Here is a tiny trained network, its code and every weight. The questions are about switching its units off for an input and a class, where a switched-off unit gives its printed mean instead of its output.

import numpy as np


def w(rows, s, z=0):
    codes = np.array(rows[::2]) - 128.0
    scale = np.full(codes.shape[1], s)
    scale[-1] = z or s
    return codes * scale


def f(y):
    return np.maximum(y, 0)


def log_softmax(a):
    a = a - a.max(-1, keepdims=True)
    return a - np.log(np.exp(a).sum(-1, keepdims=True))


def net(x, mask):
    res = np.array(x, float).reshape(1, 8) / 4 @ E
    y = f(res @ A[0][:, :-1].T + A[0][:, -1])
    res = res + np.where(mask, y, B[0][:, -1]) @ B[0][:, :-1]
    return log_softmax(res[-1] @ U[:, :-1].T + U[:, -1])


A, B = {}, {}
E = w([
[128,135,122,128,129,133,125],'x0',
[63,149,100,254,151,54,84],'x1',
[124,124,133,125,129,123,128],'x2',
[134,134,129,133,131,138,120],'x3',
[128,125,126,127,124,125,132],'x4',
[192,119,110,94,68,55,6],'x5',
[59,222,192,112,31,136,132],'x6',
[131,137,123,130,131,130,127],'x7',
],0.0096)
A[0] = w([
[65,143,126,223,170,82,118,116],'N0',
[83,147,103,225,124,75,105,145],'N1',
[172,57,82,120,217,111,121,121],'N2',
[190,116,107,84,63,47,2,39],'N3',
[167,104,168,35,119,183,165,132],'N4',
[48,139,146,157,175,205,202,2],'N5',
[158,117,130,55,101,193,159,149],'N6',
[199,20,58,144,193,115,101,99],'N7',
[79,203,157,105,63,125,114,85],'N8',
[118,195,141,110,45,116,100,109],'N9',
],0.0087,0.0034)
B[0] = w([
[182,124,83,30,102,73,49,203],'N0',
[223,93,81,56,103,79,50,208],'N1',
[87,210,199,183,72,109,129,192],'N2',
[80,9,88,103,242,254,220,249],'N3',
[194,142,75,75,95,42,48,199],'N4',
[89,58,90,94,177,208,223,195],'N5',
[198,122,109,87,95,58,58,190],'N6',
[78,202,219,203,71,79,199,209],'N7',
[106,157,213,207,85,105,142,189],'N8',
[69,170,181,201,116,124,170,192],'N9',
],0.0078,0.013)
U = w([
[244,140,66,50,105,27,6,102],'0',
[66,254,252,243,90,82,176,25],'1',
[101,36,81,109,246,215,208,254],'2',
],0.0078,0.0026)

Each question gives the input, the list of numbers given to net, and the class t.
The units are the neurons (one row each of A and B). Each row of codes is followed by its name. A weight is (code - 128) times the scale printed after its matrix; where a second scale follows, it is the last column's (A, B and U).
mask holds one flag per neuron, in row order. A switched-off neuron (its flag False) gives its mean, the last column of its row in B, instead of its output. The means were averaged over made-up inputs and are rounded, as every weight is.
A unit's drop is (log p(t) with every unit on - log p(t) with that unit switched off) / (log p(t) with every unit on - log p(t) with every unit switched off).
The circuit of an input: a set's keep is (log p(t) with only the set's units on - log p(t) with every unit switched off) / (log p(t) with every unit on - log p(t) with every unit switched off). Starting from all 10 units, units are removed one at a time, each time the one whose removal leaves the highest keep (on an exact tie, the one counted first), for as long as the keep stays at least 0.8.
circuit, biggest first: the units of the circuit, biggest drop first
unit that matters most: the unit with the biggest drop
top k neurons: the k neurons with the biggest drops, biggest first
drop when u is switched off: that unit's drop, to one decimal
input [5,8,-4,4,-4,-2,8,4], class 0: circuit, biggest first -> (N1)
input [0,5,-8,8,3,-7,2,-6], class 2: top 3 neurons -> (N5, N4, N6)
input [1,7,6,-7,-4,-5,-8,6], class 1: top 2 neurons -> (N7, N2)
input [5,5,-2,5,4,-7,2,4], class 2: top 3 neurons -> (N5, N4, N6)
input [-5,8,4,2,4,-5,-5,-1], class 0: top 2 neurons -> (N0, N1)
input [-3,0,-6,-7,1,5,4,3], class 2: top 3 neurons -> (N3, N7, N2)
input [-6,8,8,-6,1,-4,-6,5], class 0: top 2 neurons -> (N0, N1)
input [-6,-2,-4,1,-1,3,-2,-1], class 2: top 3 neurons -> (N1, N0, N8)
input [6,-7,8,7,0,1,-8,5], class 1: top 4 neurons -> (N7, N2, N1, N0)
input [0,-2,-2,-4,-3,6,-6,-3], class 1: top 3 neurons -> (N7, N2, N5)
input [-3,3,-8,-5,-8,1,2,-3], class 0: top 3 neurons -> (N7, N3, N2)
input [-3,2,1,-1,-4,8,-4,5], class 2: drop when N3 is switched off -> 1.0
input [-4,4,-4,-1,-2,8,-2,-3], class 2: drop when N2 is switched off -> 0.0
input [1,-2,-1,8,-2,2,-4,-3], class 1: drop when N7 is switched off -> 0.2
input [0,1,-4,-6,4,-8,-8,2], class 1: drop when N3 is switched off -> 0.4
input [8,-8,1,-2,7,-8,0,2], class 0: unit that matters most -> N4
